Below is a small trained network, with its code and all its weights. Each question gives an input and a class and asks what happens when units are switched off, that is, made to give their printed mean instead of their output.

import numpy as np


def w(rows, s, z=0):
    codes = np.array(rows[::2]) - 128.0
    scale = np.full(codes.shape[1], s)
    scale[-1] = z or s
    return codes * scale


def f(y):
    return np.maximum(y, 0)


def log_softmax(a):
    a = a - a.max(-1, keepdims=True)
    return a - np.log(np.exp(a).sum(-1, keepdims=True))


def net(x, mask):
    res = np.array(x, float).reshape(1, 6) / 4 @ E
    y = f(res @ A[0][:, :-1].T + A[0][:, -1])
    res = res + np.where(mask, y, B[0][:, -1]) @ B[0][:, :-1]
    return log_softmax(res[-1] @ U[:, :-1].T + U[:, -1])


A, B = {}, {}
E = w([
[224,33,119,244,249,71],'x0',
[253,178,71,233,11,117],'x1',
[119,124,134,144,126,144],'x2',
[135,111,152,121,114,119],'x3',
[193,5,15,32,98,218],'x4',
[140,140,96,102,133,85],'x5',
],0.0059)
A[0] = w([
[193,99,123,189,28,84,12],'N1',
[132,73,89,102,110,147,127],'N2',
[130,54,88,107,111,151,101],'N3',
[84,205,209,191,171,39,120],'N4',
[187,97,118,169,201,136,132],'N5',
[36,79,160,90,237,128,82],'N6',
[65,202,101,74,2,190,180],'N7',
[177,141,97,167,81,120,40],'N8',
[125,159,126,70,87,111,160],'N9',
[174,114,107,147,184,101,124],'N10',
[90,190,120,54,48,171,156],'N11',
[157,65,99,206,190,108,151],'N12',
[142,59,81,104,104,169,137],'N13',
[168,67,111,109,129,177,116],'N14',
[74,206,203,191,132,43,112],'N15',
[85,165,179,200,153,56,141],'N16',
[68,86,160,62,212,109,91],'N17',
[185,53,123,185,211,104,127],'N18',
[80,92,175,39,221,130,67],'N19',
[223,184,114,191,44,145,4],'N20',
[135,51,90,82,123,159,77],'N21',
[170,65,82,93,141,175,134],'N22',
],0.0071,0.0011)
B[0] = w([
[72,104,79,191,83,108,185],'N1',
[186,172,132,87,128,178,175],'N2',
[171,190,99,98,148,166,180],'N3',
[203,219,104,57,114,186,225],'N4',
[107,76,223,96,193,72,187],'N5',
[85,105,44,184,67,116,216],'N6',
[81,43,236,105,219,39,254],'N7',
[71,89,70,180,93,110,169],'N8',
[112,117,149,116,164,109,175],'N9',
[73,113,163,106,157,120,172],'N10',
[62,72,219,91,191,58,226],'N11',
[86,77,201,106,202,73,200],'N12',
[194,160,128,70,132,174,191],'N13',
[161,149,124,81,123,161,181],'N14',
[187,226,93,74,125,189,221],'N15',
[196,179,122,50,130,179,200],'N16',
[78,67,9,220,1,116,204],'N17',
[95,88,199,116,213,78,211],'N18',
[92,94,78,214,60,123,212],'N19',
[68,80,62,222,70,125,202],'N20',
[179,173,93,73,110,172,190],'N21',
[203,169,132,50,123,195,196],'N22',
],0.0059,0.0078)
U = w([
[99,72,254,107,236,40,255],'0',
[231,206,97,64,132,227,94],'1',
[81,75,27,250,34,102,23],'2',
],0.0099,0.00063)

Each question gives the input, the list of numbers given to net, and the class t.
The units are the neurons (one row each of A and B). Each row of codes is followed by its name. A weight is (code - 128) times the scale printed after its matrix; where a second scale follows, it is the last column's (A, B and U).
mask holds one flag per neuron, in row order. A switched-off neuron (its flag False) gives its mean, the last column of its row in B, instead of its output. The means were averaged over made-up inputs and are rounded, as every weight is.
A unit's drop is (log p(t) with every unit on - log p(t) with that unit switched off) / (log p(t) with every unit on - log p(t) with every unit switched off).
unit that matters most: the unit with the biggest drop
top k neurons: the k neurons with the biggest drops, biggest first
drop of u: that unit's drop, to one decimal
input [1,-6,-6,-7,5,-2], class 2: unit that matters most : N17
input [-4,7,5,-5,-7,-5], class 1: top 4 neurons : (N15; N4; N16; N17)
input [-1,-8,5,8,-6,-6], class 2: top 3 neurons : (N17; N6; N19)
input [4,4,3,0,-5,-8], class 1: top 3 neurons : (N7; N4; N15)
input [5,-6,-3,-1,-1,-8], class 2: top 2 neurons : (N17; N6)
input [-6,5,5,6,4,-7], class 0: top 2 neurons : (N7; N11)
input [-4,6,-7,-7,-7,-8], class 1: top 2 neurons : (N15; N4)
input [4,3,-2,8,-5,1], class 1: top 2 neurons : (N7; N4)
input [-1,-8,0,-3,6,8], class 2: top 3 neurons : (N17; N19; N6)
input [-5,3,-7,2,-8,-4], class 1: top 2 neurons : (N15; N4)
input [4,-6,0,-8,1,7], class 2: drop of N6 : 0.1
input [5,-6,-8,1,4,6], class 2: drop of N19 : 0.3
input [-7,-3,8,1,7,4], class 0: drop of N15 : 0.2
input [-5,3,-6,-4,-7,-3], class 1: unit that matters most : N15
input [-5,4,-8,-5,1,-8], class 0: drop of N7 : 0.3
